Here is a tiny trained network, its code and every weight. The questions are about switching its units off for an input and a class, where a switched-off unit gives its printed mean instead of its output.

import numpy as np


def w(rows, s, z=0):
    codes = np.array(rows[::2]) - 128.0
    scale = np.full(codes.shape[1], s)
    scale[-1] = z or s
    return codes * scale


def norm(h):
    return h / np.sqrt((h * h).mean(-1, keepdims=True) + 1e-5)


def f(y):
    return y / 2 * (1 + np.tanh(0.7978845608 * (y + 0.044715 * y**3)))


def log_softmax(a):
    a = a - a.max(-1, keepdims=True)
    return a - np.log(np.exp(a).sum(-1, keepdims=True))


def net(x, mask):
    res = np.array(x, float).reshape(1, 4) / 4 @ E
    u = 0
    for l in range(4):
        y = f(norm(res) @ A[l][:, :-1].T + A[l][:, -1])
        res = res + np.where(mask[u : u + 10], y, B[l][:, -1]) @ B[l][:, :-1]
        u += 10
    return log_softmax(norm(res)[-1] @ U[:, :-1].T + U[:, -1])


A, B = {}, {}
E = w([
[72,147,118,135,159,175,96,30],'x0',
[152,140,196,45,232,130,162,88],'x1',
[93,3,190,127,202,155,94,135],'x2',
[184,102,122,120,92,86,45,118],'x3',
],0.0048)
A[0] = w([
[78,90,112,228,59,121,73,143,91],'0.n0',
[164,141,194,43,126,55,157,149,20],'0.n1',
[144,37,191,160,157,158,76,125,12],'0.n2',
[124,125,71,191,40,108,111,187,79],'0.n3',
[37,153,185,155,163,202,96,97,44],'0.n4',
[89,144,86,205,91,152,199,169,3],'0.n5',
[181,27,106,133,78,166,135,121,82],'0.n6',
[91,1,195,153,122,75,99,101,82],'0.n7',
[158,126,155,182,26,124,159,210,28],'0.n8',
[147,181,63,173,135,193,195,137,45],'0.n9',
],0.0043,0.0017)
B[0] = w([
[123,203,47,77,108,207,188,144,236],'0.n0',
[175,126,83,183,86,194,139,132,150],'0.n1',
[113,102,141,96,91,113,68,152,177],'0.n2',
[149,167,1,195,155,193,132,170,252],'0.n3',
[143,89,134,177,132,151,141,96,167],'0.n4',
[97,172,172,236,135,75,136,110,169],'0.n5',
[116,126,111,60,107,124,152,152,154],'0.n6',
[85,84,129,47,93,125,89,162,208],'0.n7',
[100,174,116,147,88,130,124,218,205],'0.n8',
[124,126,192,137,76,123,50,91,161],'0.n9',
],0.0048,0.0026)
A[1] = w([
[66,13,131,144,140,159,185,223,3],'1.n0',
[129,224,171,111,177,127,187,101,156],'1.n1',
[123,104,72,134,106,152,84,71,69],'1.n2',
[109,150,112,188,75,93,152,254,50],'1.n3',
[174,98,96,126,124,188,125,81,79],'1.n4',
[138,69,183,126,196,64,98,95,11],'1.n5',
[226,80,179,51,83,99,112,146,181],'1.n6',
[197,158,76,158,59,68,125,154,148],'1.n7',
[208,114,167,111,222,157,190,166,62],'1.n8',
[2,137,178,190,184,189,104,55,57],'1.n9',
],0.0065,0.0023)
B[1] = w([
[185,79,229,73,107,178,67,113,192],'1.n0',
[113,96,189,138,77,46,114,55,199],'1.n1',
[113,90,121,106,168,77,205,153,158],'1.n2',
[155,91,120,165,56,94,128,192,253],'1.n3',
[74,135,162,98,112,84,157,122,137],'1.n4',
[254,158,110,140,151,161,111,198,166],'1.n5',
[110,183,120,122,193,179,166,167,200],'1.n6',
[134,161,104,166,198,180,147,129,253],'1.n7',
[113,183,60,209,145,73,158,108,171],'1.n8',
[132,166,114,160,235,162,146,145,215],'1.n9',
],0.0062,0.0046)
A[2] = w([
[92,161,148,139,150,128,84,172,81],'2.n0',
[122,124,167,53,202,64,82,90,146],'2.n1',
[116,134,96,244,94,114,163,254,73],'2.n2',
[140,137,46,139,150,227,133,50,37],'2.n3',
[80,144,77,113,169,151,67,93,22],'2.n4',
[171,60,198,181,167,136,133,184,57],'2.n5',
[36,62,94,82,127,114,67,137,7],'2.n6',
[150,100,215,118,7,44,137,117,101],'2.n7',
[194,169,131,108,97,116,97,157,99],'2.n8',
[127,43,181,105,117,104,149,165,89],'2.n9',
],0.0057,0.0016)
B[2] = w([
[205,162,119,83,129,179,178,92,132],'2.n0',
[137,157,83,149,50,235,216,192,174],'2.n1',
[196,78,151,77,5,157,126,119,254],'2.n2',
[144,96,200,50,166,16,148,149,158],'2.n3',
[122,83,180,102,124,74,213,197,134],'2.n4',
[73,78,148,37,48,90,47,48,162],'2.n5',
[137,183,59,177,185,76,182,80,133],'2.n6',
[49,67,152,55,26,87,105,41,136],'2.n7',
[73,101,120,142,140,218,188,51,146],'2.n8',
[98,151,139,130,198,120,139,2,137],'2.n9',
],0.0043,0.0055)
A[3] = w([
[142,58,163,89,55,162,62,180,81],'3.n0',
[36,123,115,254,123,65,59,114,25],'3.n1',
[201,206,146,184,128,112,122,57,93],'3.n2',
[137,102,152,62,157,194,85,175,102],'3.n3',
[91,103,86,74,109,126,133,135,92],'3.n4',
[148,119,64,195,98,202,98,194,8],'3.n5',
[115,39,170,120,170,218,21,136,44],'3.n6',
[110,108,152,96,147,131,157,116,31],'3.n7',
[155,111,166,106,47,99,114,69,55],'3.n8',
[147,163,171,98,105,131,170,185,176],'3.n9',
],0.0068,0.0018)
B[3] = w([
[86,222,110,143,223,126,208,73,233],'3.n0',
[206,197,85,101,207,112,185,130,136],'3.n1',
[24,52,185,202,173,151,150,131,200],'3.n2',
[175,116,86,108,198,203,138,138,219],'3.n3',
[209,231,143,128,93,106,141,73,137],'3.n4',
[228,119,114,178,87,187,141,175,252],'3.n5',
[214,110,125,1,151,164,80,130,236],'3.n6',
[125,204,122,141,116,151,121,131,128],'3.n7',
[84,71,193,86,73,159,81,101,151],'3.n8',
[97,97,93,144,118,198,105,79,183],'3.n9',
],0.0059,0.0043)
U = w([
[212,144,56,206,23,186,151,222,181],'0',
[68,98,227,102,1,89,106,61,173],'1',
[127,122,149,143,118,47,13,186,4],'2',
[141,164,48,78,104,3,127,136,81],'3',
[201,100,136,12,208,203,84,152,177],'4',
[56,161,162,213,225,94,214,90,145],'5',
[115,128,162,124,108,52,40,212,1],'6',
],0.011,0.0067)

Each question gives the input, the list of numbers given to net, and the class t.
The units are the neurons (one row each of A and B). Each row of codes is followed by its name. A weight is (code - 128) times the scale printed after its matrix; where a second scale follows, it is the last column's (A, B and U).
mask holds one flag per neuron, layer by layer. A switched-off neuron (its flag False) gives its mean, the last column of its row in B, instead of its output. The means were averaged over made-up inputs and are rounded, as every weight is.
A unit's drop is (log p(t) with every unit on - log p(t) with that unit switched off) / (log p(t) with every unit on - log p(t) with every unit switched off).
The circuit of an input: a set's keep is (log p(t) with only the set's units on - log p(t) with every unit switched off) / (log p(t) with every unit on - log p(t) with every unit switched off). Starting from the 12 units with the biggest drops (on a tie, the unit counted first), units are removed one at a time, each time the one whose removal leaves the highest keep (on an exact tie, the one counted first), for as long as the keep stays at least 0.8.
units of the circuit, in order: the units of the circuit, biggest drop first
unit that matters most: the unit with the biggest drop
top k neurons: the k neurons with the biggest drops, biggest first
top k neurons in layer l: the k neurons of layer l with the biggest drops, biggest first
drop of u: that unit's drop, to one decimal
input [-5,-6,6,0], class 4: units of the circuit, in order => 1.n0
input [2,-7,5,-3], class 4: units of the circuit, in order => 1.n0; 3.n6
input [-5,0,-7,-8], class 1: top 3 neurons => 1.n1; 2.n7; 1.n9
input [7,6,-8,-6], class 1: top 2 neurons => 1.n1; 1.n7
input [-8,2,-7,-8], class 1: top 3 neurons => 1.n1; 2.n7; 1.n9
input [7,1,-6,0], class 5: top 2 neurons => 1.n9; 2.n2
input [-4,-6,6,4], class 4: units of the circuit, in order => 1.n0; 3.n6
input [7,-2,-4,6], class 3: top 2 neurons in layer 3 => 3.n0; 3.n2
input [3,-1,-6,8], class 5: top 3 neurons in layer 1 => 1.n3; 1.n7; 1.n5
input [-6,4,0,-1], class 0: top 3 neurons in layer 2 => 2.n2; 2.n9; 2.n3
input [5,6,-7,7], class 1: top 2 neurons => 1.n1; 1.n9
input [0,6,-6,2], class 1: top 3 neurons in layer 1 => 1.n1; 1.n9; 1.n5
input [-3,0,2,-7], class 1: top 3 neurons => 1.n7; 1.n1; 1.n6
input [-2,6,-1,-8], class 5: units of the circuit, in order => 1.n8
input [8,-2,1,7], class 5: top 2 neurons in layer 3 => 3.n6; 3.n5
input [-1,-2,-2,-8], class 1: top 2 neurons => 2.n2; 1.n1
input [-3,-2,3,6], class 4: top 2 neurons in layer 1 => 1.n8; 1.n0
input [4,8,-5,4], class 1: top 3 neurons in layer 1 => 1.n1; 1.n7; 1.n9
input [-8,8,-1,0], class 5: drop of 1.n8 => 0.2
input [-5,6,-5,6], class 5: drop of 1.n3 => 0.1
input [5,-2,-6,2], class 5: drop of 2.n9 => 0.0
input [8,1,-2,2], class 5: unit that matters most => 1.n9
input [7,7,-1,4], class 5: drop of 1.n1 => 0.1
